Questions about the array below. Rows and columns are numbered from 1.
1) Report the entry just left of the largest entry.
2) Report the entry in the bottom-right corner.
3) Report the entry directly below the centre entry.
4) Report the entry directly below 8.
5) Report the entry in row 1 and column 2.
6) Report the bottom-left entry.
array([[5, 2, 5, 7, 8],
       [6, 6, 9, 6, 6],
       [5, 7, 4, 5, 4]])
1) 6
2) 4
3) 4
4) 6
5) 2
6) 5

arr =
[[ 15  57  16  -2  18  48  -4 -10  48 -37  45 -49  75 -23 -36]
 [ -5 -17  16  -6  34   9  13   7 -13   5  20   1   0   1  18]
 [  1 -24  12   6  20  15   9   9  -7   3   4   3 -12  34  11]
 [  4  78  11  -6  24  34  -8  -8  52 -42  54 -44  76 -19 -33]
 [ 20  51  13  -6   4  40  -6 -24  42 -36  48 -37  64 -28 -37]
 [ 36  43  17  -2   5  56  -4 -21  40 -34  42 -44  67 -31 -41]
 [  6  75  10  -7  21  31  -6 -11  53 -40  56 -38  72 -23 -30]
 [  8  71 -10 -25  13  28 -12 -26  42 -55  62 -37  63 -17 -38]
 [  0 -28  16  -1  20  10   3  18  -6  -5   9  13   5   3  17]]
The top-right entry? -36
The largest entry in the last column -> 18
The entry in the bottom-right corner? 17
The entry directly below -13? -7
The bottom-left entry? 0
The second entry on the diagonal from the top-right corner: 1
The first entry in reading order -> 15
The 3rd entry from the end, reading row by row is 5
The smallest entry in the last row? -28
The entry just left of the centre entry? -6
The second smallest entry is -49
The entry just right of -31? -41
The fifth entry, reading row by row: 18
The entry just right of the largest entry: 11
The second entry in reading order? 57
The second largest entry is 76
The fourth entry from the end, reading row by row? 13
The entry just left of -40 is 53
The entry directly above the largest entry? -24
The entry just right of the smallest entry? 62
The entry directly below 21 is 13
The entry just left of the smallest entry is 42
The entry directly below the smallest entry? -5
The entry directly above the centre entry? -8
The entry just right of the centre entry? 42
The fifth-last entry, reading row by row: 9
The entry directly below the centre entry: -21
The third entry on the diagonal from the top-right corner is -12
The largest entry in the last row? 20
The fourth entry, reading row by row: -2

x =
[[ -7.1  -7.2 -11.2  -4.9  -4.5  -7.2  -8.4  -8.5 -10.1  -7.3 -13.1]
 [ -4.3 -13.2  -7.6  -5.5  -6.0 -14.6  -5.3  -6.3 -19.7  -6.5  -8.0]
 [ -8.7  -4.2  -1.7  -8.2  -7.0  -4.6  -6.7  -7.2  -6.5  -6.7   0.0]
 [ -5.7 -10.5  -9.7  -5.1  -5.2 -11.2  -6.9  -7.5 -15.6  -7.0 -11.0]
 [ -7.2 -10.5  -7.2  -6.1  -5.3 -11.8  -7.3  -8.5 -19.1  -7.5  -7.6]
 [ -4.7  -8.8 -11.7  -4.3  -5.1  -8.7  -6.8  -6.6  -9.1  -6.5 -13.7]
 [ -9.7  -3.7  -3.3  -7.8  -6.2  -3.9  -7.9  -8.5  -7.0  -7.3  -2.3]
 [ -9.7   6.3  -1.3  -8.5  -7.7   8.7  -7.1  -5.4  19.1  -5.4   0.5]
 [ -2.3 -13.8 -12.7  -3.6  -5.2 -14.4  -5.3  -5.5 -16.6  -6.2 -15.0]
 [ -4.8 -13.3   3.8  -9.2  -9.2 -15.9  -2.2  -4.2 -22.1  -5.7   7.8]]
Rows and columns are numbered from 1.
The entry at row 2, column 1 -> -4.3
The bottom-left entry?
Answer: -4.8
The entry just right of -12.7?
Answer: -3.6
The entry in the top-left corner?
Answer: -7.1
The largest entry -> 19.1
The entry in row 1 and column 2 -> -7.2
The entry in the top-right corner: -13.1
The entry just right of the smallest entry?
Answer: -5.7
The bottom-right entry?
Answer: 7.8
The entry just right of -7.9?
Answer: -8.5
The entry at row 1, column 3 -> -11.2
The entry just right of -6.9?
Answer: -7.5
The entry just left of the smallest entry?
Answer: -4.2
The entry just right of -4.6?
Answer: -6.7
The entry at row 3, column 1 -> -8.7
The smallest entry is -22.1
The entry just left of the largest entry?
Answer: -5.4
The entry in row 2 and column 3 -> -7.6
The entry directly below 0.0 -> -11.0
The entry directly above -6.6?
Answer: -8.5
The entry directly above -13.8: 6.3
The entry directly below 19.1 is -16.6
The entry directly above -9.1 is -19.1
The entry directly above -6.3: -8.5
The entry directly above -13.7?
Answer: -7.6

Questions about the grid below.
1) Report the second entry on the diagonal from the top-right corner.
2) Report the last entry, reading row by row.
3) Report the bottom entry of the column that holds the largest entry.
4) Report the entry directly above -3.
5) Report the entry just left of the largest entry.
6) Report the entry just left of 1.
7) Report the 1st entry, reading row by row.
8) Report the 4th entry, reading row by row.
[[-1 -7 -7 -1 -4 -4]
 [26  5 16 22 -7 -3]
 [-4  4  1 -2  7  8]
 [57 52 68 62 35 48]
 [ 6 17 17 12 19 23]]
1) -7
2) 23
3) 17
4) -4
5) 52
6) 4
7) -1
8) -1
